Below are the code and all the weights of a small trained network. Each question names an input and a class and asks about switching units off, where a switched-off unit gives its printed mean instead of its output.

import numpy as np


def w(rows, s, z=0):
    codes = np.array(rows[::2]) - 128.0
    scale = np.full(codes.shape[1], s)
    scale[-1] = z or s
    return codes * scale


def norm(h):
    return h / np.sqrt((h * h).mean(-1, keepdims=True) + 1e-5)


def f(y):
    return np.maximum(y, 0)


def log_softmax(a):
    a = a - a.max(-1, keepdims=True)
    return a - np.log(np.exp(a).sum(-1, keepdims=True))


def net(x, mask):
    res = np.array(x, float).reshape(1, 4) / 4 @ E
    u = 0
    for l in range(2):
        y = f(norm(res) @ A[l][:, :-1].T + A[l][:, -1])
        res = res + np.where(mask[u : u + 10], y, B[l][:, -1]) @ B[l][:, :-1]
        u += 10
    return log_softmax(norm(res)[-1] @ U[:, :-1].T + U[:, -1])


A, B = {}, {}
E = w([
[183,169,55,157,174,253,139],'x0',
[116,133,182,207,118,123,172],'x1',
[94,35,179,181,89,171,2],'x2',
[190,24,187,98,225,67,168],'x3',
],0.0096)
A[0] = w([
[101,87,168,118,83,118,69,12],'L0N0',
[172,96,177,145,179,155,132,2],'L0N1',
[178,102,89,46,181,95,174,98],'L0N2',
[127,113,127,76,144,123,69,44],'L0N3',
[103,137,118,139,115,140,162,90],'L0N4',
[130,100,146,68,107,3,155,71],'L0N5',
[114,114,110,95,129,99,134,54],'L0N6',
[163,95,129,150,194,165,150,49],'L0N7',
[99,77,179,124,140,57,142,129],'L0N8',
[88,111,143,158,111,126,69,81],'L0N9',
],0.016,0.0069)
B[0] = w([
[158,49,104,100,146,94,32,178],'L0N0',
[123,110,46,163,118,224,114,160],'L0N1',
[117,201,229,95,210,146,204,236],'L0N2',
[100,130,152,185,173,224,105,153],'L0N3',
[160,129,137,105,98,101,170,142],'L0N4',
[55,204,189,191,158,71,57,246],'L0N5',
[111,108,122,153,158,151,84,146],'L0N6',
[147,96,103,70,103,234,151,173],'L0N7',
[164,126,104,155,184,11,133,231],'L0N8',
[216,61,122,83,108,110,153,182],'L0N9',
],0.011,0.012)
A[1] = w([
[108,95,99,67,172,186,36,131],'L1N0',
[143,188,150,129,44,172,177,111],'L1N1',
[74,143,137,116,74,113,29,93],'L1N2',
[195,143,38,155,88,88,147,49],'L1N3',
[147,161,165,181,170,93,230,112],'L1N4',
[68,75,107,101,92,127,118,84],'L1N5',
[167,143,170,97,181,198,245,96],'L1N6',
[111,125,52,49,14,118,125,115],'L1N7',
[70,206,37,124,64,143,127,46],'L1N8',
[27,199,178,109,166,83,140,2],'L1N9',
],0.012,0.008)
B[1] = w([
[103,162,185,248,136,207,206,222],'L1N0',
[70,111,84,25,110,61,158,191],'L1N1',
[224,127,125,89,72,173,167,182],'L1N2',
[50,141,176,215,108,140,190,146],'L1N3',
[143,217,209,51,226,157,181,246],'L1N4',
[169,94,219,84,191,153,148,142],'L1N5',
[182,12,59,69,29,108,25,254],'L1N6',
[106,146,78,216,100,223,186,182],'L1N7',
[17,161,83,154,58,35,84,173],'L1N8',
[126,190,212,254,157,230,120,217],'L1N9',
],0.0084,0.008)
U = w([
[99,205,202,157,206,101,147,137],'0',
[152,163,113,26,136,135,171,225],'1',
[50,172,65,156,55,137,162,3],'2',
[150,67,119,163,104,4,57,59],'3',
[179,68,103,153,77,244,131,180],'4',
],0.021,0.0013)

Each question gives the input, the list of numbers given to net, and the class t.
The units are the neurons (one row each of A and B). Each row of codes is followed by its name. A weight is (code - 128) times the scale printed after its matrix; where a second scale follows, it is the last column's (A, B and U).
mask holds one flag per neuron, layer by layer. A switched-off neuron (its flag False) gives its mean, the last column of its row in B, instead of its output. The means were averaged over made-up inputs and are rounded, as every weight is.
A unit's drop is (log p(t) with every unit on - log p(t) with that unit switched off) / (log p(t) with every unit on - log p(t) with every unit switched off).
The circuit of an input: a set's keep is (log p(t) with only the set's units on - log p(t) with every unit switched off) / (log p(t) with every unit on - log p(t) with every unit switched off). Starting from the 12 units with the biggest drops (on a tie, the unit counted first), units are removed one at a time, each time the one whose removal leaves the highest keep (on an exact tie, the one counted first), for as long as the keep stays at least 0.8.
circuit, biggest first: the units of the circuit, biggest drop first
most important unit: the unit with the biggest drop
k most important neurons: the k neurons with the biggest drops, biggest first
drop when u is switched off: that unit's drop, to one decimal
input [-2,-6,-3,-4], class 2: circuit, biggest first : [L0N8, L1N4]
input [-3,5,3,8], class 3: 2 most important neurons : [L0N2, L0N8]
input [-8,7,4,7], class 3: circuit, biggest first : [L0N2]
input [5,-3,-7,-7], class 2: circuit, biggest first : [L0N2, L1N8]
input [6,-8,2,-5], class 2: 2 most important neurons : [L1N8, L0N0]
input [4,-6,-6,8], class 1: 2 most important neurons : [L1N6, L0N7]
input [2,7,1,-4], class 2: 3 most important neurons : [L0N2, L0N8, L0N5]
input [1,6,1,-4], class 2: 3 most important neurons : [L0N2, L0N8, L0N5]
input [2,-6,-2,1], class 1: 3 most important neurons : [L0N5, L0N2, L1N6]
input [-3,-8,-1,-5], class 2: 3 most important neurons : [L1N8, L0N2, L0N0]
input [4,-8,0,7], class 1: 4 most important neurons : [L0N2, L1N9, L0N0, L1N7]
input [6,-6,-1,6], class 1: 3 most important neurons : [L0N2, L0N0, L1N9]
input [0,7,4,7], class 3: 2 most important neurons : [L0N8, L0N2]
input [-5,3,-3,-6], class 2: 2 most important neurons : [L0N2, L0N8]
input [3,-4,-3,3], class 1: 3 most important neurons : [L0N2, L0N5, L1N6]
input [-4,-1,0,-3], class 3: circuit, biggest first : [L0N2]
input [-4,7,3,7], class 3: drop when L0N2 is switched off : 1.0
input [4,-5,-4,4], class 1: drop when L0N2 is switched off : 0.4
input [1,3,3,-6], class 4: drop when L0N1 is switched off : 0.0
input [7,8,-4,-1], class 1: most important unit : L1N1
